Below are the code and all the weights of a small trained network. Each question names an input and a target symbol and asks about switching units off, where a switched-off unit gives its printed mean instead of its output.

import numpy as np


def w(rows, s, z=0):
    codes = np.array(rows[::2]) - 128.0
    scale = np.full(codes.shape[1], s)
    scale[-1] = z or s
    return codes * scale


def norm(h):
    return h / np.sqrt((h * h).mean(-1, keepdims=True) + 1e-5)


def f(y):
    return np.maximum(y, 0)


def softmax(a):
    e = np.exp(a - a.max(-1, keepdims=True))
    return e / e.sum(-1, keepdims=True)


def log_softmax(a):
    a = a - a.max(-1, keepdims=True)
    return a - np.log(np.exp(a).sum(-1, keepdims=True))


def net(x, mask):
    ids = ['αβγηθλμξτφ'.index(c) for c in x.split()]
    T = len(ids)
    res = E[ids] + P[:T]
    r = norm(res)
    for j in range(3):
        rows = slice(4 * j, 4 * j + 4)
        q, k, v = (r @ M[0][rows].T for M in (Q, K, V))
        z = softmax(np.where(np.tri(T) > 0, q @ k.T / 4**0.5, -1e9)) @ v
        o = O[0][rows]
        res = res + np.where(mask[j], z, o[:, -1]) @ o[:, :-1]
    y = f(norm(res) @ A[0][:, :-1].T + A[0][:, -1])
    res = res + np.where(mask[3:7], y, B[0][:, -1]) @ B[0][:, :-1]
    return log_softmax(norm(res)[-1] @ U[:, :-1].T + U[:, -1])


Q, K, V, O, A, B = {}, {}, {}, {}, {}, {}
E = w([
[137,137,141,130,117],'α',
[125,124,111,132,115],'β',
[149,111,127,143,93],'γ',
[141,92,124,124,116],'η',
[216,247,98,145,187],'θ',
[152,118,118,114,105],'λ',
[137,111,126,76,199],'μ',
[167,120,249,132,148],'ξ',
[126,112,143,122,104],'τ',
[105,107,131,198,151],'φ',
],0.017)
P = w([
[76,165,126,123,153],'0',
[225,87,127,125,139],'1',
[254,117,92,106,142],'2',
[222,101,110,122,121],'3',
[234,112,110,114,110],'4',
[216,118,94,112,100],'5',
],0.006)
Q[0] = w([
[65,112,156,194,161],'head 1',
[130,111,66,214,34],'head 1',
[131,65,88,76,93],'head 1',
[55,170,105,124,244],'head 1',
[159,71,99,148,29],'head 2',
[75,133,130,80,178],'head 2',
[73,152,215,187,188],'head 2',
[49,140,103,159,206],'head 2',
[161,186,164,71,110],'head 3',
[151,134,99,158,33],'head 3',
[121,128,154,208,140],'head 3',
[77,129,151,157,194],'head 3',
],0.011)
K[0] = w([
[180,89,146,203,143],'head 1',
[73,119,105,167,80],'head 1',
[80,100,105,91,111],'head 1',
[214,135,86,146,157],'head 1',
[10,129,112,145,92],'head 2',
[171,89,106,95,170],'head 2',
[188,88,168,178,132],'head 2',
[169,82,87,150,131],'head 2',
[133,177,153,100,139],'head 3',
[88,163,64,112,93],'head 3',
[92,125,147,177,141],'head 3',
[161,86,164,159,127],'head 3',
],0.014)
V[0] = w([
[193,72,106,164,75],'head 1',
[70,44,1,120,97],'head 1',
[120,31,118,122,125],'head 1',
[80,88,108,239,197],'head 1',
[130,87,198,141,112],'head 2',
[103,58,150,62,43],'head 2',
[106,197,92,99,75],'head 2',
[115,152,144,205,47],'head 2',
[174,99,114,110,117],'head 3',
[113,158,115,139,79],'head 3',
[110,94,123,151,184],'head 3',
[141,177,93,35,61],'head 3',
],0.0091)
O[0] = w([
[183,237,156,135,120,110],'head 1',
[98,181,95,83,156,73],'head 1',
[58,211,146,135,142,164],'head 1',
[97,153,5,151,53,112],'head 1',
[86,92,173,156,73,149],'head 2',
[80,116,178,47,110,104],'head 2',
[208,118,119,52,138,42],'head 2',
[200,146,138,133,15,2],'head 2',
[48,149,204,176,146,183],'head 3',
[177,130,148,89,119,57],'head 3',
[95,148,80,135,117,154],'head 3',
[164,121,254,69,241,106],'head 3',
],0.0071,0.006)
A[0] = w([
[96,82,223,249,83,1],'neuron 1',
[254,49,118,206,155,167],'neuron 2',
[154,75,202,64,206,189],'neuron 3',
[70,64,89,172,224,88],'neuron 4',
],0.0072,0.0052)
B[0] = w([
[150,131,249,212,131,187],'neuron 1',
[98,213,156,142,187,213],'neuron 2',
[54,82,34,175,75,253],'neuron 3',
[77,97,105,97,162,222],'neuron 4',
],0.011,0.0072)
U = w([
[203,46,91,147,123,98],'α',
[186,146,54,56,122,214],'β',
[153,172,142,65,57,253],'γ',
[37,247,139,77,112,60],'η',
[179,230,84,173,216,38],'θ',
[151,114,192,23,183,126],'λ',
[42,73,69,137,194,97],'μ',
[98,125,198,214,111,139],'ξ',
[84,59,129,76,26,112],'τ',
[100,175,39,194,41,129],'φ',
],0.011,0.0038)

Each question gives the input, a string of symbols that net reads in full, and the target symbol t.
The units are the heads (4 rows each of Q, K, V and O) and the neurons (one row each of A and B). Each row of codes is followed by its name. A weight is (code - 128) times the scale printed after its matrix; where a second scale follows, it is the last column's (O, A, B and U).
mask holds one flag per unit, heads first, then neurons. A switched-off unit (its flag False) gives its mean, the last column of its rows in O or B, instead of its output. The means were averaged over made-up inputs and are rounded, as every weight is.
A unit's drop is (log p(t) with every unit on - log p(t) with that unit switched off) / (log p(t) with every unit on - log p(t) with every unit switched off).
The circuit of an input: a set's keep is (log p(t) with only the set's units on - log p(t) with every unit switched off) / (log p(t) with every unit on - log p(t) with every unit switched off). Starting from all 7 units, units are removed one at a time, each time the one whose removal leaves the highest keep (on an exact tie, the one counted first), for as long as the keep stays at least 0.8.
units of the circuit, in order: the units of the circuit, biggest drop first
which heads matter: for each layer, one digit per head in row order, 1 if its drop is at least 0.15 and else 0, layers parted by /
drop when u is switched off: that unit's drop, to one decimal
input φ ξ η β α, target φ: units of the circuit, in order	head 1
input λ ξ α ξ α, target λ: which heads matter	001
input β α γ φ η, target β: which heads matter	010
input α ξ φ η, target α: which heads matter	110
input φ τ θ γ, target φ: which heads matter	100
input α μ ξ τ, target α: which heads matter	110
input θ θ η, target θ: units of the circuit, in order	head 2; neuron 2
input α λ θ μ ξ α, target α: which heads matter	110
input α λ γ, target α: units of the circuit, in order	head 1; head 2
input τ θ η μ ξ β, target τ: which heads matter	010
input ξ θ η λ μ τ, target ξ: which heads matter	000
input λ ξ β, target λ: which heads matter	001
input φ θ μ μ η, target φ: which heads matter	110
input φ μ μ β λ, target φ: units of the circuit, in order	head 2
input η λ β, target η: which heads matter	100
input θ θ α μ λ τ, target θ: drop when head 2 is switched off	0.8
input τ θ φ η, target τ: drop when neuron 3 is switched off	0.0
input α ξ μ φ β λ, target α: drop when head 1 is switched off	0.8
